Each row has two labels, one from each of two sets.
2, 20, 1, -23, 6, -5, -24, -26, 1, -33, -8, 5, -1, -14, -7, 10, 0, 5, -10, -17, -12, -20, 22, 12, -1, -12, 22, 1, -7, 2, 5, -4, -2, -11, 4, -14, 13, -6, -3, 1, -7, -11, -9, 4, 10, -2, -12, 7
z890 <17>
7, 23, 0, -5, 2, -10, -18, -8, 4, -29, -3, -7, 2, -9, -11, 6, 0, 1, -13, -20, 10, -17, 8, 23, -4, -7, 11, -4, -5, -1, 2, 0, -1, -7, 3, -7, 15, -8, -1, 0, -3, -14, -12, 4, 3, -1, -11, 7
z890 <10>
7, 15, -12, -2, -2, -10, -7, -2, 2, -25, -8, 5, 5, -8, -3, 2, 0, -2, -7, -19, 36, -7, 1, 16, -10, -20, 13, -4, -12, 0, 3, -8, 6, -6, -4, -5, 15, -4, 3, 2, -9, -14, -14, -3, 4, -1, -3, 6
z890 <17>
4, 19, 0, -28, 6, -4, -25, -8, 5, -21, -3, 2, 6, -19, -6, 10, -3, 6, -3, -23, -5, -9, 10, 5, -6, -9, 17, -2, -6, 3, 6, -7, 1, -11, -2, -3, 11, -9, 2, 0, -5, -5, -8, 4, 2, 0, -7, 3
z890 <17>
-1, 3, 4, -10, 0, 9, -1, -22, -6, -16, -4, 0, 9, -3, 2, 8, 3, 7, 0, 1, -32, -1, 8, 19, 5, -14, -3, 4, 5, -3, -4, 11, -3, -6, 4, -6, 5, 1, -4, 2, -9, 0, -1, 9, 9, 0, -2, 2
z521 <17>
5, 3, 0, -14, 5, 5, 5, -19, -3, -11, -6, -3, 6, -10, -2, 2, 8, 4, 1, -3, -24, -6, 20, 2, 3, -12, 5, 7, 6, -2, 1, 5, -3, -5, 2, -7, 11, -2, -2, 1, -6, 3, -10, 6, 7, -2, -4, 3
z521 <17>
5, 15, 5, -3, 5, -1, -17, -13, -1, -22, -2, 0, 3, -7, -6, 5, 0, 4, -15, -17, -22, -14, 14, 17, 2, -8, 8, 1, 2, -2, 2, 0, -3, -6, 6, -5, 16, -2, -4, -5, -4, -8, -10, 3, 7, 2, -15, 8
z521 <10>
1, 15, 1, 2, 1, -3, -17, -13, 5, -14, -6, -2, -9, -5, -15, -3, 2, -1, -17, -18, 2, -15, 14, 17, 3, 1, 7, -2, 11, -2, 3, -4, -4, 2, 9, -8, 7, 0, -2, 0, 0, -16, -6, 10, 8, 2, -13, 10
z521 <10>
1, 6, 1, -4, -2, 1, -2, -16, 3, -9, -5, 4, 4, -3, -7, -1, 3, -3, 2, -4, 14, -3, 2, 13, 0, -6, -1, -2, 2, -2, 2, 10, -8, -4, 6, -7, 10, 3, -5, 0, -3, -15, -11, 3, 8, 9, -2, 6
z521 <17>
3, 24, 6, -12, 9, -10, -24, 2, 10, -6, 2, -2, -1, -10, -15, 2, 3, 8, -5, -28, 8, -11, 5, 2, -2, 8, 9, -10, 13, 1, 2, 0, -3, -1, -1, 1, 11, -3, -5, 7, 3, -8, -3, -2, 4, -21, -16, 10
Z153 <10>
10, 14, -3, -17, 0, -1, -7, -5, 4, -12, -9, 1, 14, -14, -8, 4, 0, 1, 5, -17, 35, -2, -3, 2, -7, -12, 4, -3, -4, -3, 7, 7, 0, -6, -2, -3, 18, -7, -2, 2, -5, -6, -12, 3, 8, 1, -7, 5
z890 <17>
8, 21, -6, -28, 4, 1, -21, -12, 2, -26, 0, 4, 12, -12, -2, 13, -6, 10, 7, -14, -25, -7, 8, 15, -6, -12, 12, -1, -10, 4, 3, 1, -6, -11, 0, -1, 16, -8, 0, 2, -6, -3, -13, 1, 3, -2, -3, 3
z890 <17>
1, 7, 1, 11, 0, 5, 5, -10, 0, -11, -6, 2, 11, -1, -2, 1, 7, -3, -6, 0, -6, 2, -1, 18, 0, -9, -10, -9, 0, -7, 2, 15, -5, -2, 0, 0, 13, 3, -4, 3, -6, -10, -7, 4, 5, 4, -1, 3
z521 <17>
1, 7, -3, -7, -2, -8, -1, 2, 2, 4, -6, 2, 8, -3, -6, -1, 0, -4, 14, -7, 52, 8, -9, 4, -7, -5, -61, -5, -1, -2, 1, 8, 0, -1, -3, -2, 4, -2, 0, 1, -1, -7, -1, -3, 2, 1, 1, 3
Z153 <10>
2, 19, 0, -6, 6, 0, -11, -13, 0, -21, -3, 2, 1, -8, -5, 2, 1, 2, -9, -10, -4, -6, 11, 17, -1, -8, 7, -3, -2, 5, 3, 2, -2, -5, 0, -9, 9, -5, 1, 0, -4, -12, -6, 3, 3, 0, -7, 8
z890 <10>
5, 8, 7, -6, 7, 0, -9, -14, -1, -14, -2, 3, 1, -5, -6, 8, 2, 3, -16, -26, -20, -7, 4, 12, 2, -8, 2, -1, 4, 2, 3, -1, 1, -5, 3, -9, 15, -3, -2, 2, -1, -6, -3, 4, 4, -2, -8, 6
z521 <17>
4, 0, -3, 4, -3, 2, 1, -15, 1, -7, -7, 5, 2, -2, -4, -3, 1, -6, 5, 3, 34, -5, 0, 4, 0, -15, 4, 3, -5, 0, -5, 6, -3, -8, 4, -9, 8, 1, -2, 2, -3, -7, -2, -5, 6, 3, -2, 2
z521 <17>
4, 7, 14, -21, 6, 0, -2, -24, -2, -23, -8, 0, 3, -10, -3, 0, 0, 7, -1, -11, -30, -6, 12, 7, 1, -12, 7, 5, 5, -2, 3, 3, -7, -9, 2, -11, 12, -6, -4, 7, -4, -3, 0, 10, 13, -3, -10, 7
z521 <17>
6, 5, 4, -16, -1, 5, 7, -24, -3, -11, -9, 0, 11, -9, -3, -1, 4, 1, -7, -3, 2, -4, -1, 7, -1, -16, -5, 3, 4, -5, 5, 15, -10, -7, 4, -8, 16, -2, -9, 1, -9, -6, -13, 7, 9, -1, -4, 7
z521 <17>
5, 10, -1, -1, 3, 1, 2, -8, 0, -19, -4, 0, -3, -8, -3, 3, -2, 2, -11, -12, 6, -13, 11, 8, 1, -12, 6, 1, 2, 1, 4, -5, -1, -6, 6, -10, 11, -2, -4, -4, 2, -6, -6, -2, 6, 6, -7, 3
z521 <17>
4, -8, 0, 0, 7, 3, -2, 1, 1, -17, -6, 0, 5, -4, -6, 3, 3, 3, -5, -10, 0, -7, 7, 13, 0, -13, 0, 0, -4, -5, 5, 5, -21, -4, 2, -4, 18, 2, -3, 3, -8, -13, -5, 6, 10, -2, -5, 0
z521 <17>
-1, 9, 6, -29, -5, 9, -9, -16, 3, 7, -3, 0, 16, -11, 1, 6, -2, 3, 20, -4, -12, 7, 2, -2, 0, -1, 3, -6, 7, -5, -2, 18, -11, -4, 3, -1, 4, -7, -4, 6, -4, 0, 3, 8, 6, 2, -6, 3
Z153 <17>
3, 20, 0, -6, 4, -4, -20, -8, 3, -28, 4, 1, 2, -7, -2, 8, 0, 7, -20, -18, -35, -10, 18, 24, 2, -6, 9, -1, -6, 1, 3, -2, 1, -6, 2, -3, 13, -2, -2, 1, -5, -8, -14, 4, -4, -4, -8, 6
z890 <17>
5, 5, 1, -7, 5, -3, 9, -5, 2, -13, -6, 2, -5, -6, -6, 1, -2, 1, 0, -13, 36, -10, 5, -2, -2, -7, 8, 0, 2, -1, 2, -5, 2, -3, 1, -8, 12, -3, -2, -1, -7, -7, -5, -1, 8, 0, 8, 9
z890 <17>
10, -9, -11, 13, 0, -3, 15, 13, 2, 0, -5, 0, -6, -6, -6, -2, -10, -6, -3, -5, 61, 0, -14, -18, -5, -1, 1, -2, 0, 1, 0, -10, 8, 4, -4, 2, 1, 3, 1, -5, 4, 2, -5, -9, -6, 4, 2, -4
z890 <12>
-1, 5, 1, 14, -2, -3, 4, -8, 5, -13, -3, 3, -11, 4, -9, -3, 6, -5, -12, -12, 23, -11, 6, 18, 5, -4, 5, -1, 4, 4, 0, 1, 0, 0, -1, -8, 6, 4, -4, 3, -3, -21, -7, -2, 8, 3, -7, 9
z521 <10>
10, 23, 2, -4, 9, -13, -28, -5, 8, -19, 1, -1, -17, -13, -15, 8, -3, 7, -19, -33, 8, -26, 20, 1, 1, -1, 27, -1, 7, 5, 7, -25, 5, -9, 5, -12, 11, -8, -2, 1, 4, -9, -5, -2, 7, -2, -16, 10
z890 <17>
2, 6, 0, -11, 2, 2, -2, -7, 2, -12, -7, 4, 4, -5, 0, 0, 3, 1, -1, -6, 2, -4, 5, 10, -7, -8, 3, -1, -1, -2, 2, 5, -8, -5, 1, -8, 6, -1, -1, 3, -5, -8, -4, 4, 10, -2, -4, 2
z521 <10>
11, 8, 3, -20, 0, 7, 3, -5, -2, 1, -6, -2, 18, -7, -6, 4, -1, 9, 6, -5, -22, 1, -5, -4, 0, -8, -1, -5, -4, 0, 0, 9, -7, -2, -2, 4, 9, -7, 0, 1, -1, 9, -3, 6, 2, 2, -4, 2
Z153 <17>
6, 10, -6, -5, -2, -2, -11, -4, -9, -19, 2, 0, 4, -8, -2, 7, 0, 2, -10, -10, -4, -6, 5, 10, -3, -5, 12, -5, -8, 0, 3, -6, 3, -6, -1, -2, 11, -3, -1, -1, -1, -2, -9, -5, 0, 1, -5, 3
z890 <17>
4, 4, 1, -20, 4, 6, -12, -25, -2, -18, -10, 1, 7, -5, -10, 2, 2, 4, 4, -5, -2, -4, 8, 7, -1, -17, 2, 4, 5, -9, 3, 8, -5, -15, 4, -9, 13, -5, -6, 1, -11, -4, -3, 10, 10, -4, -5, 7
z521 <17>
-4, 2, 2, -8, 20, 0, -5, -17, 4, -10, -7, 9, -6, 1, -5, -2, -4, -7, 6, -1, 30, -6, 5, 15, 3, -6, 10, 2, 0, -5, -1, 7, -5, -6, 1, -9, 0, 0, -2, 0, -8, -16, -2, 3, 11, 2, -5, 4
z521 <10>
-3, -3, 1, 8, -6, 5, 10, -9, 6, -6, -12, 1, 11, 1, -4, -4, 6, -11, 6, 3, 51, 4, -12, 15, -1, -8, -8, -4, 0, -8, 0, 21, -4, -9, -4, -1, 8, 7, -2, 2, -6, -17, -7, -1, 7, 13, -2, 0
z521 <17>
1, 1, -2, -4, -3, 10, 2, -8, 0, -8, -5, 1, 9, -1, -11, -1, 1, -4, -4, -1, 1, -10, -7, 7, 2, 7, -8, -3, -1, -6, 1, 11, -7, -3, 1, 2, 13, -3, -3, -4, -2, -3, -8, 5, 1, 5, -5, 10
z521 <17>

Each row has two labels, one from each of two sets.
4, 11, 11, -1, -17, -9, 6, -2, -10, 7, 1, 3, -15, -2, 1, 0, -1, 15, 5, -28, 7, 1, -2, -14, 18, -6, 6, 13, 2, -2, -12, 6, 9, 11, -5, -10, -1, 4, -1, 4, 9, -8, 22, 4, 1, -12, -3, 4
<88> z140
-12, 11, 7, 2, 11, 6, 2, -11, 2, 4, 20, -6, 5, -4, -1, 0, -10, -7, 1, 16, -5, -6, -11, -2, -56, 0, -6, 0, 2, -4, 30, -6, -6, -8, 12, -4, -6, -1, 9, 1, -13, -6, -8, 12, -14, 0, 6, 3
<96> z580
-2, -2, 12, -10, -23, -7, 3, -4, 3, -14, 4, -1, -5, -1, -4, 1, -3, 3, 1, -1, 15, 2, 2, 4, -25, 6, -8, 6, 5, 3, 6, 9, -2, 3, 3, 14, -8, 9, -9, 6, -11, -2, -9, 3, -3, -3, 3, 7
<97> z140
0, -9, 17, -14, -7, 8, -8, -9, 10, -3, 5, -1, -9, 3, -7, 7, -13, -8, -6, 42, -5, 10, 19, 11, -17, 0, 4, 0, -1, -1, -5, -3, -2, -6, 7, 9, -1, -5, -3, 0, 2, -1, -31, 1, -8, -4, 1, -7
<97> z470
5, -6, 22, -5, -18, -3, -4, 4, -3, -3, -9, 1, -13, 1, 4, -2, -2, 13, 6, -7, 12, 0, 9, -14, 2, 0, -7, 7, 7, -6, 1, 11, -2, 11, -6, -3, -5, 1, 16, 8, 19, -1, 5, 6, 5, 7, -6, 8
<97> z140
-3, 2, 30, 3, -19, 0, 0, -1, 0, 6, 1, 3, -16, 3, 0, 15, 5, 13, 13, -19, 7, -4, 2, -12, -22, -2, 3, 7, 5, -6, -3, 15, 4, 11, 2, -7, -1, 7, 0, 8, 13, 5, 28, 15, 17, 4, -7, 3
<85> z140
-2, -1, 21, -8, -21, -4, -4, 10, 1, 4, 5, -4, -17, 3, 11, -10, -4, 10, 32, -3, -1, -3, -2, -30, -54, 1, -5, 5, 21, -15, 31, 12, 1, 13, 2, -10, -8, 5, -1, 7, 14, 2, 28, 23, 7, 10, -3, 4
<96> z140
-3, -10, 7, -8, -37, -1, 6, 2, -7, -6, -4, 7, -18, 0, 10, -8, 5, 3, 1, -21, 12, 7, 33, -30, 10, 0, 3, 5, 0, -10, -18, 15, 2, 21, 2, -9, -6, 0, -3, 9, 16, 3, 25, 18, 5, -30, 5, 11
<97> z140
